Below are the code and all the weights of a small trained network. Each question names an input and a class and asks about switching units off, where a switched-off unit gives its printed mean instead of its output.

import numpy as np


def w(rows, s, z=0):
    codes = np.array(rows[::2]) - 128.0
    scale = np.full(codes.shape[1], s)
    scale[-1] = z or s
    return codes * scale


def f(y):
    return y / 2 * (1 + np.tanh(0.7978845608 * (y + 0.044715 * y**3)))


def log_softmax(a):
    a = a - a.max(-1, keepdims=True)
    return a - np.log(np.exp(a).sum(-1, keepdims=True))


def net(x, mask):
    res = np.array(x, float).reshape(1, 5) / 4 @ E
    y = f(res @ A[0][:, :-1].T + A[0][:, -1])
    res = res + np.where(mask, y, B[0][:, -1]) @ B[0][:, :-1]
    return log_softmax(res[-1] @ U[:, :-1].T + U[:, -1])


A, B = {}, {}
E = w([
[172,90,145,96,122,185,131],'x0',
[182,132,16,90,118,111,62],'x1',
[185,13,173,130,127,34,156],'x2',
[98,102,65,249,34,152,218],'x3',
[131,142,116,115,147,113,159],'x4',
],0.011)
A[0] = w([
[154,114,84,139,120,185,140,145],'neuron 0',
[134,126,131,94,158,158,138,116],'neuron 1',
[138,169,155,79,205,120,47,87],'neuron 2',
[182,78,21,82,135,67,63,224],'neuron 3',
[113,147,74,96,117,153,120,75],'neuron 4',
[91,132,117,78,120,112,125,129],'neuron 5',
[121,114,154,125,125,122,111,121],'neuron 6',
[121,151,161,169,165,169,148,95],'neuron 7',
[134,125,35,133,115,133,145,135],'neuron 8',
[133,107,244,131,161,71,137,140],'neuron 9',
[117,137,63,123,106,155,148,130],'neuron 10',
[132,96,102,199,88,136,203,2],'neuron 11',
[134,82,212,99,154,64,102,144],'neuron 12',
[134,111,50,164,76,140,99,122],'neuron 13',
[86,78,109,144,78,129,182,23],'neuron 14',
[107,123,88,155,106,153,107,122],'neuron 15',
[113,111,131,156,127,79,97,137],'neuron 16',
[161,91,94,140,161,125,122,91],'neuron 17',
[181,3,108,152,121,24,144,13],'neuron 18',
[143,84,124,221,84,136,206,210],'neuron 19',
[122,106,237,109,151,63,118,151],'neuron 20',
[163,129,90,99,117,81,98,50],'neuron 21',
[168,107,161,80,140,119,101,116],'neuron 22',
[74,171,246,174,137,183,196,216],'neuron 23',
[121,159,125,64,176,119,54,214],'neuron 24',
[158,181,154,86,161,121,63,41],'neuron 25',
[80,138,169,137,125,163,166,51],'neuron 26',
[174,2,79,145,104,28,131,217],'neuron 27',
[117,194,157,122,151,182,126,216],'neuron 28',
[130,137,91,113,92,94,177,123],'neuron 29',
],0.01,0.008)
B[0] = w([
[97,139,72,184,161,79,151,162],'neuron 0',
[129,127,143,159,108,96,113,139],'neuron 1',
[74,158,174,48,44,148,103,200],'neuron 2',
[8,125,108,88,43,142,143,242],'neuron 3',
[117,110,117,163,149,115,174,144],'neuron 4',
[167,112,159,117,120,139,115,137],'neuron 5',
[139,156,109,119,148,104,155,133],'neuron 6',
[122,152,124,79,88,130,127,149],'neuron 7',
[155,84,98,198,132,146,149,174],'neuron 8',
[186,98,33,214,168,152,146,196],'neuron 9',
[128,72,108,196,145,132,127,164],'neuron 10',
[149,189,241,87,150,111,48,183],'neuron 11',
[164,92,72,220,174,125,162,198],'neuron 12',
[142,118,75,150,174,114,216,181],'neuron 13',
[165,159,188,68,127,127,104,162],'neuron 14',
[125,99,91,123,158,108,166,155],'neuron 15',
[150,110,128,103,129,154,155,145],'neuron 16',
[102,166,155,133,135,116,115,140],'neuron 17',
[26,165,148,8,12,141,78,201],'neuron 18',
[31,110,36,106,70,125,141,244],'neuron 19',
[151,134,66,232,202,134,198,199],'neuron 20',
[147,145,180,128,159,127,96,148],'neuron 21',
[126,157,120,161,172,77,140,170],'neuron 22',
[172,169,244,4,121,125,40,240],'neuron 23',
[215,130,209,92,145,144,83,220],'neuron 24',
[69,138,137,84,60,120,136,170],'neuron 25',
[101,115,125,103,67,128,116,151],'neuron 26',
[234,168,252,99,195,131,75,252],'neuron 27',
[70,97,123,95,68,84,132,193],'neuron 28',
[123,108,120,138,119,193,119,152],'neuron 29',
],0.011,0.016)
U = w([
[173,149,187,87,162,106,88,119],'0',
[2,87,95,86,53,116,146,49],'1',
[153,24,37,221,204,108,222,255],'2',
],0.008,0.0009)

Each question gives the input, the list of numbers given to net, and the class t.
The units are the neurons (one row each of A and B). Each row of codes is followed by its name. A weight is (code - 128) times the scale printed after its matrix; where a second scale follows, it is the last column's (A, B and U).
mask holds one flag per neuron, in row order. A switched-off neuron (its flag False) gives its mean, the last column of its row in B, instead of its output. The means were averaged over made-up inputs and are rounded, as every weight is.
A unit's drop is (log p(t) with every unit on - log p(t) with that unit switched off) / (log p(t) with every unit on - log p(t) with every unit switched off).
unit that matters most: the unit with the biggest drop
k most important neurons: the k neurons with the biggest drops, biggest first
drop of u: that unit's drop, to one decimal
input [4,0,2,-7,-4], class 2: 3 most important neurons : [neuron 23; neuron 12; neuron 20]
input [0,2,-6,-6,4], class 1: unit that matters most : neuron 27
input [-7,-8,2,-7,-4], class 2: 2 most important neurons : [neuron 20; neuron 9]
input [6,3,0,0,2], class 1: 2 most important neurons : [neuron 23; neuron 20]
input [-8,5,-2,-7,5], class 1: 2 most important neurons : [neuron 3; neuron 27]
input [-7,-6,2,8,-6], class 0: 2 most important neurons : [neuron 11; neuron 23]
input [6,8,5,2,-2], class 1: 3 most important neurons : [neuron 3; neuron 18; neuron 23]
input [-8,-8,-7,-2,-6], class 0: 3 most important neurons : [neuron 23; neuron 19; neuron 3]
input [5,1,-3,2,-1], class 2: 4 most important neurons : [neuron 18; neuron 3; neuron 2; neuron 23]
input [4,-3,1,5,-2], class 0: 4 most important neurons : [neuron 3; neuron 11; neuron 23; neuron 18]
input [-6,0,6,5,-6], class 0: 2 most important neurons : [neuron 27; neuron 11]
input [-1,4,-1,1,1], class 2: 4 most important neurons : [neuron 18; neuron 23; neuron 2; neuron 19]
input [3,8,-1,-4,-7], class 1: drop of neuron 3 : 2.1
input [1,7,-7,-7,6], class 1: unit that matters most : neuron 3
input [-4,-8,1,-5,2], class 2: drop of neuron 12 : 0.3
input [7,1,-7,1,-1], class 2: drop of neuron 19 : 0.2
